Here is a tiny trained network, its code and every weight. The questions are about switching its units off for an input and a class, where a switched-off unit gives its printed mean instead of its output.

import numpy as np


def w(rows, s, z=0):
    codes = np.array(rows[::2]) - 128.0
    scale = np.full(codes.shape[1], s)
    scale[-1] = z or s
    return codes * scale


def f(y):
    return y / 2 * (1 + np.tanh(0.7978845608 * (y + 0.044715 * y**3)))


def log_softmax(a):
    a = a - a.max(-1, keepdims=True)
    return a - np.log(np.exp(a).sum(-1, keepdims=True))


def net(x, mask):
    res = np.array(x, float).reshape(1, 2) / 4 @ E
    y = f(res @ A[0][:, :-1].T + A[0][:, -1])
    res = res + np.where(mask, y, B[0][:, -1]) @ B[0][:, :-1]
    return log_softmax(res[-1] @ U[:, :-1].T + U[:, -1])


A, B = {}, {}
E = w([
[163,156,140,109,127,219,118,213,213,88,38,192],'x0',
[142,119,146,19,248,120,45,182,64,62,160,195],'x1',
],0.012)
A[0] = w([
[196,156,157,119,104,129,33,137,158,117,128,138,77],'neuron 0',
[90,75,183,140,151,86,176,83,60,117,223,45,72],'neuron 1',
[186,74,141,43,196,155,14,96,52,126,189,150,103],'neuron 2',
[227,210,177,204,81,228,113,218,113,75,27,199,94],'neuron 3',
[162,172,122,148,162,231,91,251,117,99,63,196,205],'neuron 4',
[167,105,93,80,109,89,154,175,127,163,144,71,251],'neuron 5',
[77,103,91,122,81,189,185,75,214,120,220,29,96],'neuron 6',
[121,156,114,205,70,144,224,106,168,184,132,132,119],'neuron 7',
[180,154,115,177,104,97,199,55,180,93,100,111,97],'neuron 8',
[102,112,144,160,177,69,100,2,24,100,169,90,128],'neuron 9',
[163,113,102,35,168,104,46,211,89,94,148,82,122],'neuron 10',
],0.0062,0.011)
B[0] = w([
[167,169,75,163,104,165,137,181,188,57,197,196,135],'neuron 0',
[225,86,110,197,156,183,147,133,152,58,203,195,184],'neuron 1',
[175,197,199,107,130,76,43,149,146,116,103,90,214],'neuron 2',
[254,105,105,156,167,179,159,72,178,183,232,154,212],'neuron 3',
[90,74,119,113,177,95,163,152,91,188,138,130,249],'neuron 4',
[25,72,206,87,135,89,207,76,87,221,14,103,210],'neuron 5',
[155,161,201,185,144,132,71,192,164,113,174,124,180],'neuron 6',
[157,160,160,123,117,45,54,185,215,149,108,114,209],'neuron 7',
[167,180,140,114,107,163,42,175,117,48,111,148,171],'neuron 8',
[228,62,76,164,188,156,123,111,83,189,151,178,209],'neuron 9',
[136,171,157,152,77,95,103,157,168,101,79,134,203],'neuron 10',
],0.0099,0.015)
U = w([
[188,249,213,132,141,42,40,239,174,156,100,98,123],'0',
[218,41,70,151,198,165,150,106,135,198,245,159,89],'1',
[11,68,183,116,158,61,207,67,100,254,2,80,254],'2',
[111,195,107,151,176,184,125,88,133,96,91,146,86],'3',
[69,176,65,128,79,169,156,171,86,68,147,172,93],'4',
[138,178,60,85,97,125,118,113,142,79,191,92,86],'5',
[86,206,61,107,97,138,156,126,130,67,173,147,91],'6',
[116,158,61,127,115,136,108,158,134,92,82,139,91],'7',
],0.0094,0.0073)

Each question gives the input, the list of numbers given to net, and the class t.
The units are the neurons (one row each of A and B). Each row of codes is followed by its name. A weight is (code - 128) times the scale printed after its matrix; where a second scale follows, it is the last column's (A, B and U).
mask holds one flag per neuron, in row order. A switched-off neuron (its flag False) gives its mean, the last column of its row in B, instead of its output. The means were averaged over made-up inputs and are rounded, as every weight is.
A unit's drop is (log p(t) with every unit on - log p(t) with that unit switched off) / (log p(t) with every unit on - log p(t) with every unit switched off).
The circuit of an input: a set's keep is (log p(t) with only the set's units on - log p(t) with every unit switched off) / (log p(t) with every unit on - log p(t) with every unit switched off). Starting from all 11 units, units are removed one at a time, each time the one whose removal leaves the highest keep (on an exact tie, the one counted first), for as long as the keep stays at least 0.8.
circuit, biggest first: the units of the circuit, biggest drop first
most important unit: the unit with the biggest drop
top k neurons: the k neurons with the biggest drops, biggest first
drop of u: that unit's drop, to one decimal
input [-3,-2], class 2: most important unit => neuron 3
input [7,-6], class 1: top 3 neurons => (neuron 3; neuron 2; neuron 10)
input [2,3], class 2: circuit, biggest first => (neuron 7; neuron 6; neuron 1)
input [-5,-6], class 0: top 3 neurons => (neuron 7; neuron 3; neuron 6)
input [8,6], class 1: top 2 neurons => (neuron 3; neuron 4)
input [-7,-6], class 1: top 3 neurons => (neuron 9; neuron 1; neuron 2)
input [-7,-7], class 0: top 2 neurons => (neuron 7; neuron 6)
input [4,2], class 1: top 2 neurons => (neuron 3; neuron 5)
input [-4,-4], class 0: top 3 neurons => (neuron 3; neuron 7; neuron 6)
input [4,-1], class 1: top 2 neurons => (neuron 3; neuron 5)
input [-1,3], class 2: top 3 neurons => (neuron 7; neuron 6; neuron 8)
input [-7,7], class 0: top 4 neurons => (neuron 2; neuron 10; neuron 3; neuron 4)
input [4,3], class 1: top 4 neurons => (neuron 3; neuron 7; neuron 5; neuron 4)
input [-7,8], class 0: most important unit => neuron 2
input [-6,-6], class 0: top 4 neurons => (neuron 7; neuron 3; neuron 6; neuron 8)
input [-3,-1], class 2: top 2 neurons => (neuron 3; neuron 5)
input [8,4], class 1: drop of neuron 3 => 0.2
input [6,-3], class 1: drop of neuron 3 => 0.6
input [3,0], class 2: drop of neuron 1 => 0.3
input [-5,-7], class 0: circuit, biggest first => (neuron 7)
input [7,0], class 1: drop of neuron 4 => 0.0
